Table B holds the same points as the rows below and some others, measured another way and shuffled. Each row below is followed by which row of B it is.
B:
0: [ -44   57   19  -16 -139 -132 -170   62 -174  163  139  161 -114   34
  382  213 -206  193  102 -157 -644 -131  -42   93 -250  206   79 -211
 -208  -65  -14  -41  135   44   47   82   58]
1: [ -39  160  -88  291   90 -282  188  194  -82 -185   45  -58 -199 -144
 -147  -23   54 -220 -111 -153  291 -144 -313   16  -63   15 -128 -122
  -49   99  185  100  -12 -106   92  188   30]
2: [  37  192  -68  278  -40 -377   76  403 -306   -8  125  -14 -257 -133
   56    6  145 -137 -259  -76  172 -238 -303   68 -197  152   89 -158
   51  -25   67  183  168  -74  238  166 -119]
3: [-124   32   17  141   89 -202  -51  215 -146 -119   80  -62 -223   57
  -76   55   56 -293  -46  -62  351   49 -158  142   52 -145 -111  -72
   55  113  108   53    9 -176  -85  100  126]
4: [   1  151  -40  348   53 -230   61  201  -75  -79  130   -6 -309  -31
  -75    9    1 -156 -116 -167  -24 -198 -255   -7 -155   41  -60 -133
  -78  -48  115  205  -50 -158   84  205   45]
5: [  44  -60   71   47  -53  177   83  -78  240 -107  -56  106  222 -134
   49  195 -172  -35   13 -212 -245 -141 -155  136  -43  193   -7 -112
 -283  101  261   58    3  232  132  186   58]
6: [ -66   25  -47 -160  187 -342 -176   57 -141 -171  -92  -33 -263   70
 -109 -135   39  -18  154  150  252   28 -133   -8   -9 -284 -138  140
  122  -13   29 -125  -23 -419 -236  -11   92]
7: [  23  -36  161   55   39  135 -236  113   -8   -3  130  121 -172   49
  104  234 -111 -235    7  -84 -186  -69  -75  237  -92    6  -31  -91
  -99  -34  158  184  -57  -66  -76  138  117]
8: [  96  -38   -9 -281  264 -257 -190  166 -158 -199 -178  -19 -188  -78
 -284 -187  174 -125   21  314  525 -108 -231   72   83 -257  -57  288
  166  -40  152 -113   81 -392 -150  -17  -17]
9: [ -87  134  -61  360   78 -434  -96  219 -138  -48  143  -91 -504  286
 -107 -146   69  -42  -65  -66  -19  -60 -141 -128 -120 -203  -36  -24
  114 -173 -111  193  -93 -460  -74  122  118]
10: [  68 -147   24 -429   55   -4  -76 -156   98  -40 -156   99  381   41
  140   91  -56  257   90   39  -74  -10  -72  160  137  166  180   -2
 -124  -39   43  -12  291  160   27  -46  -78]
11: [ -23   46   46 -128  136 -202 -122  217 -102 -427 -232  -80 -209 -222
 -103  -89  174 -421   46  257  863   92 -223  177 -137 -413 -267  213
  362  221  228  -24 -195 -410 -205   69    4]
12: [  75  -56   67   74 -208  -53 -189  174  -66  191   62  133  -53   77
  164   99  -92  198  -79  -65 -619 -267  -68   46 -168  193  230  -22
 -165 -136   22  -30  172   53  199  122   41]
13: [   9   48   73   93  -21  -67 -164  192 -160   70  170  101 -190   34
  192  190  -58 -100  -56 -105 -224 -117 -117  181 -145  114   59 -170
  -86  -74   62  176   83  -31   37  121   28]
14: [ -21   91  -83  -64  301 -308   29  104 -125 -281  -97  -52 -241 -162
 -303 -134   90 -239   64   91  563  -77 -299   32   61 -212 -240   97
   39   94  231  -86  -28 -329 -158   64   55]
15: [-113   52  -57 -112  163 -257   22   72 -158 -168  -20  -30  -60  -64
  -30   38   22 -153   75  -24  407   60 -192  139   93  -78 -140  -76
   -7  160  134  -82  105 -105 -115   25   60]
16: [ -49   -7   27   20   82 -209 -154   55   38 -198  -70  -53 -199  178
  -42  -88   43  -57   56   68  181   72  -85    5  -66 -269  -72  104
  173  -51  -17  116 -128 -367 -161   59   83]
17: [  83 -101  -22 -341   95 -180 -171  -50  -17  -10 -153   77   64   74
  -44  -94  -19  289  113  151 -158 -132 -102   -1   63   -3  121  163
  -70 -140   19 -155  208 -135  -38  -41   -7]
18: [ -74   16   -4 -226   75 -225  -55  100 -106 -311 -213  -43  -19 -181
   15  -24   77 -189  105  154  597  102 -178  160  -60 -236 -179  101
  197  238  167 -145  -17 -206 -144   23    6]
19: [   6   16   95  -87 -102   35 -114  169 -189   68   92  158   27 -176
  329  312 -114 -109  -11 -106 -186 -112 -125  306 -155  238   56 -213
 -159  104  175    5  190  201   98  108  -10]
20: [ -13 -140   83   98 -349   51  -40  172   19  167   -4   93  224   13
  179  193 -111  139 -116 -168 -491 -185  -53  128  -39  257  238  -84
 -229   98  112 -175  252  325  313  142   85]
21: [ -94  -48   25 -142  -92  -15  -21  -77   -9   67   53  113  235   53
  330  273 -189  154   96 -219 -339   27  -33  190   16  251   96 -252
 -249   79   40  -30  237  268   56   41   47]
22: [ -79  -52    6 -339  144 -121  -89  -28  -99 -143 -101   34   94  -52
   54   93  -32  -61  159   51  295   97 -113  207  124  -63  -88  -12
  -30  153  136 -153  147  -36 -161  -31   51]
23: [ -46  -97   14 -297   98  -63  -42  -74   25 -116 -110   26  219   14
   42   90  -35   29  104    2  185   73  -99  176  166   11    9  -21
  -71  101  108  -77  182   56  -72  -14   30]
24: [ 128  126  -51 -207  335 -370 -129  274 -314 -235  -88  -10 -348 -218
 -208 -169  231 -258  -44  301  695 -156 -341  110  -61 -194 -106  173
  226  -62  168   60   67 -442 -129   21 -130]
25: [   4  -57  -61 -346   20 -144   45 -156   21   -7 -111   89  345   -7
  186   83  -96  337  109  -63 -177  -45 -108   86   85  246  151 -100
 -203   -4   22  -91  329  200   80  -27  -73]
26: [ 129  -66   93   67   81  -65 -254  137   39   13   38   41 -211  245
 -100  -54   51   11 -102   74 -169 -159  -93   27  -29  -71  151  116
   38 -285  -13  265   10 -274  -11   89   29]
27: [  58  -81  134  -85   97   82 -151  116   26 -118   -6   44   10   16
   12  139   45 -246  -73   31  249   -6 -126  267   48  -28   28   -4
   37    5  156  222   41  -44  -39   87    3]
28: [  49 -152  161  292 -134   64 -205  275   97   35   40    0 -137  224
 -145   25   43 -149 -205  -18 -160 -147  -63   80    6  -92  146  121
   18  -79   86  127  -23 -111  119  177  151]
29: [ -85  -55  -41 -360  126 -240 -206 -104 -127   -2  -58   70  -40  117
   81    5 -119  228  271   61 -171   26  -33   37   64  -78  -31   37
 -105  -29  -13 -264  158 -173 -209  -75  113]
30: [ -20 -130   -3 -140  -39  -93   58    4   95  -80 -150  -16  309   46
  -23   20   26  108  -41  -30  134   -7 -120  100  182   77  135   16
  -66   94   83  -74  240  147  120   34    3]
31: [  38   91  -19   12  218 -278  -52  248 -192 -191   -4  -43 -269  -80
 -156  -73  169 -274  -98  107  546  -86 -272  114  -17 -136  -76   42
  149   -8  133  148   35 -299  -61   77  -45]
32: [ -16  -70  -48 -124   68  -58   94 -229  237 -131 -144   41  231   26
  -60    6 -149  225  148 -129 -198  -60 -128  -32   98   80  -14  -16
 -253   23  118  -91   74   71   11   62   81]
33: [ -77  -59  -12 -218  -21 -121 -128 -151    3   67    2  106  108  169
  244  115 -195  321  202 -109 -478    9    2   43   -5  115   78 -108
 -206  -60  -54 -105  168   39  -57  -10   84]
34: [-126  -82   -3 -126  -63  -38   29 -155   96   13    2   62  281  127
  223  200 -186  210  125 -228 -304   68  -24  115   99  187   72 -205
 -252   83   21  -57  199  234   28   30   90]
35: [ -41   -2  -57 -352  191 -265 -207 -112 -141  -16  -42   87 -109   95
   61  -20 -112  231  270   73 -190  -22  -72   13   17  -65  -42   30
 -107  -99  -10 -188  140 -238 -221  -70   79]
36: [ -84  -57   28 -141  191  -92  -60   48  -23 -230  -98  -33  -36  -44
 -172   24   28 -258   89   52  488   84 -161  171  165 -211 -177   65
   23  179  214 -104    4 -158 -182   33  130]
37: [-110  -99   34 -120 -135  -12   52 -148  235 -176 -162   -3  377   87
  252  137  -95  129   89 -135    0  174  -19  127    3   41   48 -104
  -26  157   17   44   54  165   31   52   25]
38: [ -21 -221  110  244 -120  -31 -192  145  190   43  -17  -59  -59  429
 -230  -87   34   58 -133  -22 -231  -60    7  -47  154 -171  181  185
    6 -124  -32   23   10 -165   64  110  220]
39: [-104  -47   14 -101  -22  -94  -42  -64   39  -58  -16   30  127  118
  188  133 -100   92  101 -119 -100   88  -44  117   19   46   24 -124
  -87   56   11   16  101   48  -40   34   70]
40: [  41  -38   99  -12  -37   42 -112  143  -39    5   56   89   31  -18
  156  197  -30 -110  -78  -70  -69  -87 -117  234  -57  132   96 -108
  -74    2  124  151  126   88   82  111   -4]
41: [  35   55  -24 -303  284 -275 -138  175 -273 -221 -110    2 -204 -192
 -130  -64  140 -238   60  240  638  -39 -257  175   27 -197 -146  130
  151   67  191  -86   93 -315 -187  -12  -40]
42: [ -61  151  -43  248  184 -414 -128  240 -189 -132  115  -85 -536  178
 -138 -138  113 -188  -42   22  245  -32 -186  -47 -114 -266 -112   11
  185 -135  -40  215 -119 -521 -157   98   77]
43: [ 133    3   48  106   90 -160 -237  168  -46   47   90   54 -297  224
  -63  -69   53   52 -113   55 -235 -211 -125  -12  -94  -21  162   69
   27 -330  -49  285   32 -305   16   96   -9]
44: [  55   21 -142 -208  148 -204  142 -238  156 -179 -218   70  139 -158
 -144 -119 -140  310  209  -43 -202 -210 -234 -135   -4   86  -79   61
 -281  -14  173 -216   68  -38   15   59   18]
45: [  77  -10   55 -128   44   -9  -16   85  -22  -86  -14   72  146 -105
  136  158   28  -93  -87  -29  163  -73 -183  243  -13  170   94 -110
  -41   16  141  201  178  119   96   79 -117]
46: [-104 -127   27 -270    3  -36  -38 -185  157 -138 -145   18  304  127
  166  106 -105  146  171  -58   13  173   -8  132  109  -12   15  -47
  -65  105   18  -49  106   73  -91  -15   64]
47: [ -31 -146   77  309 -243  -57  -93  221   85  114   35  -18  -16  272
  -75   12   -2   74 -188 -122 -350 -139  -40  -10   39   23  217   42
  -78  -45    2  -18  102   19  215  154  166]
48: [ 158 -196  186 -341  -30  261 -326  -95  128  100  -39  230  205   91
  243  227 -168  185   82   35 -546 -125   17  227  -38  181  218   22
 -190 -178   76   96  155  116   10   28   -5]
49: [ -32 -184  121  176 -312   88  -84  199   76  128   -1   49  156  114
   59  156  -74   38 -143 -144 -379 -133  -28  124   32  130  207  -15
 -164   91  110 -128  167  228  251  152  153]
50: [ -64 -167  131 -106 -198  139  -26 -156  384 -245 -233   -2  426  126
  279  148  -83   69   67  -81   14  217   34  164  -68  -45   67  -15
   79  146   25  160  -75  128   19   82   20]
51: [ -59   70  -21   30  113 -323 -102  126  -73 -233  -70  -73 -265   72
  -51 -119   92 -115   35   92  347   47 -152    7 -115 -273 -116   83
  216   -7    9   93 -112 -406 -152   59   39]
52: [  13 -179  127  228 -211    8 -261  195   69  179   58   44 -117  329
  -57   22  -57  115 -117  -56 -564 -177   13   -8   -3  -22  219  103
 -101 -150  -12  -36   62  -79  131  135  204]
53: [  42   27  -54 -194  281 -343 -215   88 -184 -104  -58    8 -329   66
 -215 -188   74   18  103  209  178 -114 -180  -32   21 -224  -71  190
   71 -161   39  -76   48 -458 -205  -17   43]
54: [ -37 -128  139 -116  -53  144 -244  -77   83   77   66  144   70  183
  245  252 -212   78  128 -122 -489   17   44  191  -19   81   70 -107
 -197  -42   42   43   59   74  -74   58  143]
55: [ -71  123 -113   32    2 -442    9   47  -69 -168  -96  -52 -156   43
   71 -142   24  152   72    4   64  -16 -160 -104 -195 -116  -47    5
  109  -22  -62   -3  -19 -287  -24   57   -6]
56: [  24  -49    4 -211  -40  -79 -146  -78  -33  128   21  158   98   88
  244  132 -177  328  119  -86 -576 -133  -42   63  -62  224  157 -103
 -243 -126  -12  -62  233   92   46   18   17]
57: [ -83    2  -33  -52  149 -239  -89  -10  -44  -87    4   -8 -140  147
  -66  -29  -37   29  110  -26   27   17 -109   10   62 -115  -63   -5
  -46  -33   21  -26   38 -219 -145   24  114]
58: [  67  151  -74   16  278 -445 -127  272 -296 -127   41  -41 -466   -1
 -188 -182  189 -152  -73  168  408 -154 -278    2  -77 -173  -56   87
  182 -166   28  153   39 -485 -107   49  -59]
59: [ -26 -238   65  -76 -223   68  -43  -75  220  103  -87   60  403  226
  113  120 -124  320  -16 -142 -472  -44   27   68  153  194  275  -22
 -227    6    3 -113  263  289  193   51   98]
60: [ -49 -113  139    8 -263  139  -82  -41  232  -86  -92   69  254   74
  345  221 -147   57   33 -142 -287   76   24  172 -172   65   85  -94
  -36  102   48  113  -42  158   83  126   54]
61: [ -57  205  -79  396  158 -430  -19  286 -231  -65  206  -70 -559  116
 -157  -96   86 -200 -114 -101  126 -139 -248  -63 -117 -117  -96  -97
   50 -128    6  227  -65 -406  -41  160   79]
62: [  45    3   71   64  -53   58 -106   18   33   56   88  157  -61  -21
  159  193 -191   42   38 -167 -527 -198 -103  101 -167  182   35 -135
 -264  -63  136   70   24   63   67  154   78]
63: [ 107   -6  -45 -350  230 -289 -167   70 -161 -118 -156   38 -113  -63
 -140 -158   99   77   77  256  247 -143 -206   35   24 -112   14  207
   70 -112   84 -113  163 -301 -107  -38  -64]
64: [  43  -69   78   32  216   76   18    0  227 -322 -125  -28  -11  -67
 -304   -6   30 -327   -9    1  436  -27 -219  124  119 -176 -171  104
  -18   93  298  138 -154 -150  -96  143   96]
65: [  87  -43    4 -347  239 -169 -197   -6  -75 -109 -109   59  -62   15
  -68  -65   38   54  101  191  165  -70 -151   92   52  -92   13  138
   33 -125   65    1  122 -249 -149  -35  -35]
66: [ -62 -164   92 -139 -197   94   -3 -224  407 -220 -249    7  458  152
  280  106 -116  211  112  -93 -123  192   40   95  -58   -6   90  -14
   23  104  -13  108  -44  135   33   65   17]
67: [ -36  -37  -85  -75  -39  -69  212 -267  254  -62 -103   67  379    1
   98   82 -209  355  117 -268 -400  -90 -127  -34   57  284   71 -168
 -360   38   80  -55  173  277  148   86   28]
68: [-109 -183   71 -301   36   67 -135 -238  162  -11  -41   75  297  253
  186  192 -187  191  209 -114 -245  168   56  169  192   50   63  -94
 -185   26   -4  -37  155  125 -134  -36  133]
69: [ -15   52   47   85  -44 -129 -218  138 -180  148  198  123 -257  123
  235  165 -121   58   17 -122 -495 -136  -64   95 -191  116   79 -163
 -136 -147  -17  103   85  -90    6  100   74]
70: [-112   54    2   62 -238 -100  147   57   19 -114  -41   20  244 -122
  384  223  -80    6  -23 -229   -8   51 -120  175 -190  198   31 -267
  -51  233   76   66   98  263  182  136  -41]
71: [ -85 -126   21 -359   45  -54 -119 -190   92 -105 -149   56  230   98
  152   85 -130  179  234    1  -66  131   -7  120   91  -37   -8    0
  -84   71   30 -141  112    9 -144  -41   81]

[  33   49    3   36  107   27   21  -17   70  -37   65   18   -5  -91
   73  -36   63 -146   72 -184   71   56   92  132   95 -152 -172 -105
  -39   17  -35  -55  174   59] | 41
[  66  -54  -30  113   71  272   -6   -8  154   21  197  -24 -201  204
  -17   18  233 -153  -74  302   96 -116 -126 -184  131 -148  166   25
  -63  309   71  -14 -207  -64] | 7
[  22 -100  -50  113   42  -20   31   29   43  -81  -51    1   85  -50
    4   -2   59 -106  158 -173    4   44  100   31   51  -29   -1   -7
 -143   89   52  -37   68   38] | 17
[  68  236  -76  -33   61  119   41  -97   34   -8  240   88 -180  -39
  178    3   50 -193 -110    8  190  -39  -72  154  153 -298 -313  -82
   47  103 -124    9   40   51] | 68
[  17  -42  -19   -9  137  145 -106   35  -72   52  134  143  -77  384
  -32   94  330 -155  -79  378  220 -144 -243  -80  290 -205   21   43
  -18  369  146   -6 -153    1] | 15
[ -44  144 -137   66   26   22  -58 -238    7   48  196   61   97  165
  -12   39   90  -98  -86  -15  156   19  -82  222  131 -123 -256   16
 -195  266   88   37   50   42] | 60
[  73 -152 -305   88 -118 -246  149   50   61 -209  -96  183   48 -146
  -10   63 -246   14  137 -158  -55  114   94  -18  -65  239   54  -81
  -41  -15  -63  -17  -76  163] | 49
[ -69    5   44  131   53 -243  294 -196  206  -27  -72   18  152 -275
  238   40 -301 -214   74 -489   41  131   47  321 -101   32 -428 -122
 -127 -376 -163   87  171  316] | 14
[  39 -199 -140   73   53 -101  -90  125   40 -114  -49  176   21  127
 -159  -13  126    0  144   54    7   56  107 -126   68  117  226  -75
  -76  197  105 -109  -38  -28] | 12
[ -15   81 -135  116  -24   65   83 -245   79   28  157  -99  150   15
   26   75  -53  -96  -45 -151   48   59  -71  234   73  -59 -249   25
 -202  165   69   55  108  159] | 11
[ 161  -91 -169  -64   66   57   66  140  178  -98  136   93 -166  -42
  -69   34  -81    8  -11  103  -29  112   23  -81  114   83  110 -279
  233   24  -53 -156   78  200] | 29
[  37 -129  120  121   89   84   55   88  -54   -7  -95 -152  205   23
   10   40  166 -144  232 -220   37  -10  -11   57  115 -121  -59  100
 -199   93  160   42  143  105] | 45
[ -21  -42  -89  130   39   31   38  -70   88  -75    3   -3   42 -113
   76  -12   51 -158   80 -166   -4   33  122   73   66  -94  -53  -16
 -140  124   -4  -66   53   -1] | 8
[  12   67   31  100   94  -43  -36  -24   62  -57   16   40   18 -108
   56 -117  110 -142  159 -296   78   58  202  139   12 -150 -159  -60
 -171   19  -26  -33  161  -67] | 43
[ -34  -24  136   27  109 -236  -65   78 -324    4 -208  129  369  187
   13   55  209 -135  286 -299  234  -22  -72  247  161 -146 -342  156
 -273   58  188  146  174  113] | 2
[  64  183 -257  131 -168 -186  114 -131    2 -158   45  166  -44 -197
  158  -35 -174  -93   79 -280  106   16  100  140 -124  -49 -252   57
 -206   30 -157  130 -121  -38] | 38
[-107  117 -356   72 -137 -170  194 -299 -129 -120  -22  206  129 -188
  336  179 -208 -244  -90 -176  111  -40  -88  307  123 -140 -453  114
 -136  149 -144   68 -113  163] | 52
[ -43   70  -54  -33  127 -178   94  -99   59  -63   -7  158   82 -217
  176   11 -127 -178   33 -330   77  137  117  321  108  -94 -398 -223
   46 -173 -148  -89  288  225] | 56
[ -16 -407  -15   86  182 -257   89  105  396  -78 -115  145   59   10
 -200   -2 -147   21  127  -78 -131  246  168  -97  -63  422  267 -376
   64 -243   17 -198  118  260] | 1
[ 193  160  125   18   21  -35   23  147 -136  -12   55   30   -6  101
   14  -39  116  -74  208 -186  247  -49  -99   78    4 -182 -254   84
 -145  -18   40  227   47   53] | 69
[  54 -101   98   34  164  -64  -86  156    1  -30  -53   77   79  101
  -97  -61  192  -66  214 -137   89   57   94   17   91  -43    4  -87
  -87   30  106  -49  167   30] | 25
[ -14   -7 -111  -57  176  133  -80  -47   90   11  196  178 -159  155
   21   47  183 -162 -165  290  123  -18  -70    9  293 -168  -24 -182
  136  254   -5 -178    9   52] | 35
[ 116 -115 -188   92   53  138 -136    8  333  -30  258  -56  -70  149
 -366  -98   77  149   13  113 -104  192  168 -128    9  218  348 -247
  -47  258  161 -192  115  -22] | 50
[ -47  -20   30   65  127   61  -44  -45  -42   19   18   37   86  114
   53   33  223 -193   48  -26  131  -46  -36   98  191 -206 -139   43
 -145  207   93  -19   54   12] | 31
[ 141   -6 -188   -7   -7  -42  328  -26  334 -143   98  -37  -94 -468
  138   32 -445  -50    6 -343 -141  246  149  157  -52  135 -176 -369
  230 -335 -264 -119  267  391] | 54
[ 137 -289    0   35   78  -52  113  226  130  -60  -58   23   40  112
 -159   79  -32   20  159   29  -23   85  -61 -148   41  214  196 -138
   55  -56  101  -26   30  264] | 61
[ -94 -229   85  248   51   13  108 -102   71   72  -64  -43  167  298
    3  133  151 -201   52   87  104 -120 -235  -62   43    9   40  210
 -331  176  196  158 -244   93] | 32
[ 119   -3   42  107   39  200 -227   86 -128   92  186  -25   18  586
 -277    0  472    3   80  325  241 -154 -237 -167  146 -134  166  235
 -307  530  365  163 -184 -162] | 37
[  77  -26 -142  -30   63   76   -6   39   31  -35  145  153 -131  159
  -11   74   91  -87  -74  240  120  -36 -126  -59  188  -73   16  -85
   83  210   16  -47  -88   92] | 3
[  54 -148  -66  105  102  294  -62   58  158  -29  133  -69 -133  111
  -79   -6  266 -120    0  225  -21  -42   30 -195  174 -109  286  -37
  -35  354  109 -155  -67  -89] | 27
[  56  -66  -25    2   91   95   18   73  -32  -14   42   33   13  111
   10   82  138 -125   42   70   93  -28 -103    4  205 -119  -41  -16
    1  173   81  -23   33  119] | 13
[-139   81 -152  -73  126 -308   66 -277   55   -3   26  198  300 -126
   90   91 -237 -100  -54 -372   69  250   63  531  155   41 -557 -287
   10 -158  -70 -110  433  389] | 55
[ 164  -56   48   52   80  277 -241  208 -127   69  194   37 -134  621
 -267   11  541  -20   50  518  249 -214 -272 -315  221 -175  300  189
 -157  567  335  100 -275 -184] | 39
[ 180  -62    9   98   22  286 -195  184  -77   51  206   -8 -142  572
 -269    9  477    3   57  484  208 -202 -256 -339  147 -122  339  210
 -198  560  321  130 -317 -191] | 6
